[[115 131 106 119 130 114 111 141 122 136 125 121 124 127 150]
 [145 135 118 137 126 133 127 124 141 131 115 137 138 115  98]
 [124 113 121 124 138 120 144 143 138 136 129 135 140 142 128]
 [127 122 112 115 127 104 134 139 146 135 115 122 110 133 127]
 [136 122 139 125 127 141 118 118 126 106 131 124 112 125 130]]
|
[[130 125 112 124 131 106 126 118 118 141 127 125 139 122 136]
 [127 133 110 122 115 135 146 139 134 104 127 115 112 122 127]
 [128 142 140 135 129 136 138 143 144 120 138 124 121 113 124]
 [ 98 115 138 137 115 131 141 124 127 133 126 137 118 135 145]
 [150 127 124 121 125 136 122 141 111 114 130 119 106 131 115]]

[[132 133]
 [134 136]
 [133 135]
 [126 131]
 [120 152]
 [117 132]
 [139 155]
 [127 153]
 [129 132]]
|
[[132 129]
 [153 127]
 [155 139]
 [132 117]
 [152 120]
 [131 126]
 [135 133]
 [136 134]
 [133 132]]

[[141 126 115 142 112]
 [147 143 147 147 149]
 [117 125 108 111 118]
 [140 127 146 114 140]
 [137 144 140 118 143]
 [122 111 108 111 110]
 [109 132 110 113 112]
 [141 130 144 143 145]
 [148 131 147 148 148]]
|
[[148 148 147 131 148]
 [145 143 144 130 141]
 [112 113 110 132 109]
 [110 111 108 111 122]
 [143 118 140 144 137]
 [140 114 146 127 140]
 [118 111 108 125 117]
 [149 147 147 143 147]
 [112 142 115 126 141]]

[[123 130 112 130 141]
 [129 122 145 114 101]
 [131 123 144 122 113]
 [126 128 112 131 145]
 [132 124 143 125 111]
 [135 134 133 140 134]
 [135 133 135 141 134]
 [133 130 133 142 138]
 [129 128 137 128 121]
 [123 129 113 127 145]
 [131 122 143 114 103]]
|
[[103 114 143 122 131]
 [145 127 113 129 123]
 [121 128 137 128 129]
 [138 142 133 130 133]
 [134 141 135 133 135]
 [134 140 133 134 135]
 [111 125 143 124 132]
 [145 131 112 128 126]
 [113 122 144 123 131]
 [101 114 145 122 129]
 [141 130 112 130 123]]

[[126 125 129 132 117 138]
 [126 125 135 133 123 129]
 [126 125 134 133 128 124]
 [126 125 131 132 113 141]
 [125 125 131 133 142 109]
 [126 125 136 133 111 143]
 [125 125 133 133 145 107]
 [126 125 134 133 114 140]
 [126 125 129 133 147 104]
 [125 125 134 133 118 136]]
|
[[136 118 133 134 125 125]
 [104 147 133 129 125 126]
 [140 114 133 134 125 126]
 [107 145 133 133 125 125]
 [143 111 133 136 125 126]
 [109 142 133 131 125 125]
 [141 113 132 131 125 126]
 [124 128 133 134 125 126]
 [129 123 133 135 125 126]
 [138 117 132 129 125 126]]

[[128 127 129 129 127 128 131 125 128 127 126]
 [131 129 128 129 125 125 130 126 126 126 130]
 [130 118 123 125 129 130 127 132 122 126 130]
 [132 129 127 130 124 124 131 127 125 125 132]
 [119 103 127 126 130 142 141 126 126 125 108]]
|
[[108 125 126 126 141 142 130 126 127 103 119]
 [132 125 125 127 131 124 124 130 127 129 132]
 [130 126 122 132 127 130 129 125 123 118 130]
 [130 126 126 126 130 125 125 129 128 129 131]
 [126 127 128 125 131 128 127 129 129 127 128]]

[[129 127 128 126 129 128 127 125 128 128 130 129 129 127]
 [136 118 131 109 138 129 121 104 126 124 142 139 137 119]
 [130 125 129 123 131 129 126 121 128 127 132 131 131 125]]
|
[[125 131 131 132 127 128 121 126 129 131 123 129 125 130]
 [119 137 139 142 124 126 104 121 129 138 109 131 118 136]
 [127 129 129 130 128 128 125 127 128 129 126 128 127 129]]

[[136 136 149 122 137]
 [105 136 110 116 137]
 [145 116 134 123 132]
 [149 131 142 117 133]
 [124 151 129 115 126]
 [134 138 127 111 108]
 [106 117 122 135 139]
 [115 152 116 144 132]]
|
[[132 144 116 152 115]
 [139 135 122 117 106]
 [108 111 127 138 134]
 [126 115 129 151 124]
 [133 117 142 131 149]
 [132 123 134 116 145]
 [137 116 110 136 105]
 [137 122 149 136 136]]
